Below is a small trained network, with its code and all its weights. Each question gives an input and a target symbol and asks what happens when units are switched off, that is, made to give their printed mean instead of their output.

import numpy as np


def w(rows, s, z=0):
    codes = np.array(rows[::2]) - 128.0
    scale = np.full(codes.shape[1], s)
    scale[-1] = z or s
    return codes * scale


def norm(h):
    return h / np.sqrt((h * h).mean(-1, keepdims=True) + 1e-5)


def f(y):
    return np.maximum(y, 0)


def softmax(a):
    e = np.exp(a - a.max(-1, keepdims=True))
    return e / e.sum(-1, keepdims=True)


def log_softmax(a):
    a = a - a.max(-1, keepdims=True)
    return a - np.log(np.exp(a).sum(-1, keepdims=True))


def net(x, mask):
    ids = ['βγηθπτω'.index(c) for c in x.split()]
    T = len(ids)
    res = E[ids] + P[:T]
    r = norm(res)
    for j in range(3):
        rows = slice(2 * j, 2 * j + 2)
        q, k, v = (r @ M[0][rows].T for M in (Q, K, V))
        z = softmax(np.where(np.tri(T) > 0, q @ k.T / 2**0.5, -1e9)) @ v
        o = O[0][rows]
        res = res + np.where(mask[j], z, o[:, -1]) @ o[:, :-1]
    y = f(norm(res) @ A[0][:, :-1].T + A[0][:, -1])
    res = res + np.where(mask[3:19], y, B[0][:, -1]) @ B[0][:, :-1]
    return log_softmax(norm(res)[-1] @ U[:, :-1].T + U[:, -1])


Q, K, V, O, A, B = {}, {}, {}, {}, {}, {}
E = w([
[143,88,142,175,251],'β',
[74,155,141,161,134],'γ',
[52,138,107,173,111],'η',
[91,121,92,133,135],'θ',
[114,111,136,131,128],'π',
[102,93,110,164,126],'τ',
[72,151,138,132,147],'ω',
],0.022)
P = w([
[183,137,137,97,78],'0',
[122,91,161,135,169],'1',
[135,107,110,107,182],'2',
[123,106,92,80,187],'3',
[162,211,16,163,134],'4',
[103,254,105,78,166],'5',
],0.018)
Q[0] = w([
[174,193,22,151,205],'head 0',
[13,33,99,110,230],'head 0',
[182,144,36,164,126],'head 1',
[66,28,136,131,207],'head 1',
[56,61,132,125,254],'head 2',
[103,98,177,69,125],'head 2',
],0.0097)
K[0] = w([
[173,100,163,190,214],'head 0',
[250,191,91,138,122],'head 0',
[148,109,166,189,105],'head 1',
[222,170,100,102,55],'head 1',
[189,140,112,102,99],'head 2',
[124,171,45,91,146],'head 2',
],0.013)
V[0] = w([
[5,180,82,94,103],'head 0',
[47,86,41,138,78],'head 0',
[214,74,180,47,127],'head 1',
[123,130,241,209,108],'head 1',
[150,245,162,15,161],'head 2',
[166,138,221,54,199],'head 2',
],0.011)
O[0] = w([
[229,69,21,117,116,171],'head 0',
[213,76,139,94,87,189],'head 0',
[153,115,146,245,55,23],'head 1',
[28,43,140,84,60,162],'head 1',
[104,93,57,186,175,113],'head 2',
[63,114,111,212,119,3],'head 2',
],0.013,0.0039)
A[0] = w([
[133,98,222,107,175,103],'neuron 0',
[128,185,149,122,149,189],'neuron 1',
[135,122,87,99,78,109],'neuron 2',
[147,107,85,122,144,95],'neuron 3',
[105,126,116,195,194,122],'neuron 4',
[130,149,252,65,145,201],'neuron 5',
[157,106,136,116,200,88],'neuron 6',
[88,90,145,92,170,51],'neuron 7',
[125,95,142,167,157,35],'neuron 8',
[125,178,101,113,111,182],'neuron 9',
[110,141,101,175,185,126],'neuron 10',
[143,108,121,166,126,1],'neuron 11',
[163,113,106,117,74,75],'neuron 12',
[198,192,116,165,118,99],'neuron 13',
[62,64,116,113,87,134],'neuron 14',
[73,110,182,113,202,121],'neuron 15',
],0.018,0.0037)
B[0] = w([
[132,154,31,125,55,175],'neuron 0',
[117,121,50,127,168,201],'neuron 1',
[140,76,174,143,140,189],'neuron 2',
[142,107,113,182,116,201],'neuron 3',
[152,84,110,76,125,217],'neuron 4',
[87,107,48,184,55,254],'neuron 5',
[101,208,129,137,70,190],'neuron 6',
[119,196,195,92,169,176],'neuron 7',
[92,106,89,61,124,152],'neuron 8',
[122,90,111,141,156,191],'neuron 9',
[137,95,91,83,130,207],'neuron 10',
[93,119,128,113,95,138],'neuron 11',
[145,163,176,133,154,169],'neuron 12',
[122,172,179,251,118,170],'neuron 13',
[153,141,213,145,206,198],'neuron 14',
[150,199,125,69,145,213],'neuron 15',
],0.013,0.0086)
U = w([
[69,146,164,160,134,253],'β',
[180,132,147,3,120,212],'γ',
[113,190,134,85,129,74],'η',
[210,182,131,167,165,180],'θ',
[132,60,56,152,191,89],'π',
[116,137,78,117,32,79],'τ',
[135,115,179,60,232,116],'ω',
],0.011,0.0035)

Each question gives the input, a string of symbols that net reads in full, and the target symbol t.
The units are the heads (2 rows each of Q, K, V and O) and the neurons (one row each of A and B). Each row of codes is followed by its name. A weight is (code - 128) times the scale printed after its matrix; where a second scale follows, it is the last column's (O, A, B and U).
mask holds one flag per unit, heads first, then neurons. A switched-off unit (its flag False) gives its mean, the last column of its rows in O or B, instead of its output. The means were averaged over made-up inputs and are rounded, as every weight is.
A unit's drop is (log p(t) with every unit on - log p(t) with that unit switched off) / (log p(t) with every unit on - log p(t) with every unit switched off).
The circuit of an input: a set's keep is (log p(t) with only the set's units on - log p(t) with every unit switched off) / (log p(t) with every unit on - log p(t) with every unit switched off). Starting from the 12 units with the biggest drops (on a tie, the unit counted first), units are removed one at a time, each time the one whose removal leaves the highest keep (on an exact tie, the one counted first), for as long as the keep stays at least 0.8.
units of the circuit, in order: the units of the circuit, biggest drop first
unit that matters most: the unit with the biggest drop
k most important neurons: the k neurons with the biggest drops, biggest first
which heads matter: for each layer, one digit per head in row order, 1 if its drop is at least 0.15 and else 0, layers parted by /
drop when u is switched off: that unit's drop, to one decimal
input ω θ η ω, target π: unit that matters most => head 0
input η π ω η ω, target β: units of the circuit, in order => [head 2; head 0]
input η τ θ θ, target γ: which heads matter => 101
input γ θ ω τ, target ω: which heads matter => 010
input θ θ π η, target θ: which heads matter => 010
input θ ω θ τ ω π, target θ: which heads matter => 100
input τ γ ω, target τ: units of the circuit, in order => [neuron 5; head 2]
input η τ ω η γ, target τ: which heads matter => 011
input η τ τ γ, target γ: which heads matter => 110
input γ ω η η, target ω: units of the circuit, in order => [neuron 14; neuron 5]
input τ τ τ η, target τ: units of the circuit, in order => [head 2; neuron 5]
input γ π η γ, target ω: units of the circuit, in order => [head 1; neuron 14]
input τ τ β, target τ: 2 most important neurons => [neuron 5; neuron 0]
input β τ θ, target β: units of the circuit, in order => [head 0]
input γ θ ω τ η, target θ: 3 most important neurons => [neuron 13; neuron 5; neuron 12]
input γ γ π γ θ, target ω: 2 most important neurons => [neuron 14; neuron 5]
input π η γ π π, target γ: units of the circuit, in order => [head 1; head 2]
input ω π τ ω γ, target β: which heads matter => 011
input η π γ ω θ, target β: which heads matter => 111
input π π π, target β: unit that matters most => head 1
input θ π π ω, target θ: which heads matter => 010
input τ ω τ, target τ: which heads matter => 000
input η τ ω π π, target τ: which heads matter => 001
input π π γ, target β: which heads matter => 110
input β γ τ, target β: drop when head 0 is switched off => 0.3
